Here is a tiny trained network, its code and every weight. The questions are about switching its units off for an input and a target symbol, where a switched-off unit gives its printed mean instead of its output.

import numpy as np


def w(rows, s, z=0):
    codes = np.array(rows[::2]) - 128.0
    scale = np.full(codes.shape[1], s)
    scale[-1] = z or s
    return codes * scale


def f(y):
    return np.maximum(y, 0)


def softmax(a):
    e = np.exp(a - a.max(-1, keepdims=True))
    return e / e.sum(-1, keepdims=True)


def log_softmax(a):
    a = a - a.max(-1, keepdims=True)
    return a - np.log(np.exp(a).sum(-1, keepdims=True))


def net(x, mask):
    ids = ['γεμπτφω'.index(c) for c in x.split()]
    T = len(ids)
    res = E[ids] + P[:T]
    r = res
    for j in range(2):
        rows = slice(3 * j, 3 * j + 3)
        q, k, v = (r @ M[0][rows].T for M in (Q, K, V))
        z = softmax(np.where(np.tri(T) > 0, q @ k.T / 3**0.5, -1e9)) @ v
        o = O[0][rows]
        res = res + np.where(mask[j], z, o[:, -1]) @ o[:, :-1]
    y = f(res @ A[0][:, :-1].T + A[0][:, -1])
    res = res + np.where(mask[2:26], y, B[0][:, -1]) @ B[0][:, :-1]
    return log_softmax(res[-1] @ U[:, :-1].T + U[:, -1])


Q, K, V, O, A, B = {}, {}, {}, {}, {}, {}
E = w([
[186,124,146],'γ',
[84,200,178],'ε',
[133,138,163],'μ',
[127,106,63],'π',
[185,119,132],'τ',
[196,135,164],'φ',
[198,254,96],'ω',
],0.025)
P = w([
[46,100,144],'0',
[253,66,161],'1',
[212,91,152],'2',
[187,113,153],'3',
[164,127,154],'4',
[145,142,157],'5',
[130,151,158],'6',
[117,156,156],'7',
[106,166,158],'8',
[96,172,159],'9',
[88,178,159],'10',
],0.0057)
Q[0] = w([
[130,40,180],'head 0',
[217,215,64],'head 0',
[132,52,246],'head 0',
[140,150,174],'head 1',
[89,120,134],'head 1',
[121,106,151],'head 1',
],0.014)
K[0] = w([
[28,72,226],'head 0',
[231,251,92],'head 0',
[105,58,232],'head 0',
[162,179,129],'head 1',
[119,136,160],'head 1',
[151,111,151],'head 1',
],0.012)
V[0] = w([
[109,75,22],'head 0',
[83,84,141],'head 0',
[96,124,225],'head 0',
[93,62,62],'head 1',
[63,117,216],'head 1',
[112,255,31],'head 1',
],0.0056)
O[0] = w([
[111,201,175,67],'head 0',
[143,120,200,3],'head 0',
[158,56,163,46],'head 0',
[129,71,182,64],'head 1',
[214,45,49,41],'head 1',
[2,199,96,204],'head 1',
],0.0069,0.0034)
A[0] = w([
[199,155,97,157],'neuron 0',
[165,164,163,61],'neuron 1',
[113,141,111,175],'neuron 2',
[145,177,46,89],'neuron 3',
[118,138,98,41],'neuron 4',
[218,151,127,190],'neuron 5',
[43,57,120,126],'neuron 6',
[113,140,110,73],'neuron 7',
[163,209,47,174],'neuron 8',
[103,149,117,205],'neuron 9',
[155,120,238,153],'neuron 10',
[24,75,167,91],'neuron 11',
[109,99,166,126],'neuron 12',
[251,142,130,99],'neuron 13',
[114,191,152,52],'neuron 14',
[137,49,100,178],'neuron 15',
[69,110,53,182],'neuron 16',
[183,95,183,142],'neuron 17',
[159,114,230,49],'neuron 18',
[77,186,149,99],'neuron 19',
[168,180,113,2],'neuron 20',
[232,192,115,191],'neuron 21',
[216,128,117,174],'neuron 22',
[193,113,191,113],'neuron 23',
],0.014,0.0052)
B[0] = w([
[201,121,111,188],'neuron 0',
[111,128,198,154],'neuron 1',
[137,127,85,170],'neuron 2',
[77,36,82,203],'neuron 3',
[134,93,85,142],'neuron 4',
[67,78,188,196],'neuron 5',
[52,75,179,145],'neuron 6',
[98,140,102,144],'neuron 7',
[58,210,182,252],'neuron 8',
[129,146,64,189],'neuron 9',
[170,144,25,175],'neuron 10',
[215,142,81,140],'neuron 11',
[105,153,126,130],'neuron 12',
[43,196,17,192],'neuron 13',
[199,166,138,178],'neuron 14',
[211,84,112,155],'neuron 15',
[230,150,192,200],'neuron 16',
[158,181,239,170],'neuron 17',
[88,5,86,154],'neuron 18',
[88,31,168,196],'neuron 19',
[133,180,45,150],'neuron 20',
[253,89,133,225],'neuron 21',
[31,74,115,185],'neuron 22',
[164,218,222,172],'neuron 23',
],0.027,0.013)
U = w([
[154,75,49,42],'γ',
[117,184,60,54],'ε',
[110,171,147,253],'μ',
[216,203,136,137],'π',
[66,55,83,198],'τ',
[40,118,205,109],'φ',
[187,9,159,150],'ω',
],0.013,0.0055)

Each question gives the input, a string of symbols that net reads in full, and the target symbol t.
The units are the heads (3 rows each of Q, K, V and O) and the neurons (one row each of A and B). Each row of codes is followed by its name. A weight is (code - 128) times the scale printed after its matrix; where a second scale follows, it is the last column's (O, A, B and U).
mask holds one flag per unit, heads first, then neurons. A switched-off unit (its flag False) gives its mean, the last column of its rows in O or B, instead of its output. The means were averaged over made-up inputs and are rounded, as every weight is.
A unit's drop is (log p(t) with every unit on - log p(t) with that unit switched off) / (log p(t) with every unit on - log p(t) with every unit switched off).
The circuit of an input: a set's keep is (log p(t) with only the set's units on - log p(t) with every unit switched off) / (log p(t) with every unit on - log p(t) with every unit switched off). Starting from the 12 units with the biggest drops (on a tie, the unit counted first), units are removed one at a time, each time the one whose removal leaves the highest keep (on an exact tie, the one counted first), for as long as the keep stays at least 0.8.
units of the circuit, in order: the units of the circuit, biggest drop first
unit that matters most: the unit with the biggest drop
k most important neurons: the k neurons with the biggest drops, biggest first
heads that matter: for each layer, one digit per head in row order, 1 if its drop is at least 0.15 and else 0, layers parted by /
input π φ ε, target ω: 3 most important neurons : (neuron 13; neuron 19; neuron 8)
input π τ τ, target π: heads that matter : 01
input φ τ τ φ ε π π π, target μ: heads that matter : 10
input ω γ φ, target π: unit that matters most : neuron 21
input ε π ε π π π, target φ: heads that matter : 11
input τ φ τ, target π: 4 most important neurons : (neuron 13; neuron 23; neuron 21; neuron 17)
input ε φ ε π ε ε ω, target ε: heads that matter : 00
input π τ γ τ ε φ φ μ μ ω π, target ω: heads that matter : 11
input γ φ ω φ π ε π γ, target μ: 2 most important neurons : (neuron 16; neuron 19)
input μ τ τ π π ε π ε π ε π, target φ: heads that matter : 10
input π γ π φ π τ π τ φ τ μ, target ω: 3 most important neurons : (neuron 8; neuron 13; neuron 18)
input γ μ τ μ π τ φ π π, target μ: heads that matter : 11
input π τ φ ε ε ε π ω γ, target φ: heads that matter : 11
input γ ε π τ ω ε γ τ ε φ γ, target μ: 4 most important neurons : (neuron 19; neuron 3; neuron 16; neuron 18)
input ω π π φ γ φ τ π ε μ, target γ: heads that matter : 10
input π φ π π π ε π ω, target ε: heads that matter : 00
input ω π τ π μ τ, target τ: units of the circuit, in order : (neuron 16)
input τ π ε ε π, target π: heads that matter : 10
input τ π π, target π: 3 most important neurons : (neuron 19; neuron 22; neuron 5)
input φ π π μ π π φ π μ, target ω: units of the circuit, in order : (neuron 8)
input π φ π π μ μ γ π φ ε, target ω: 3 most important neurons : (neuron 19; neuron 13; neuron 23)
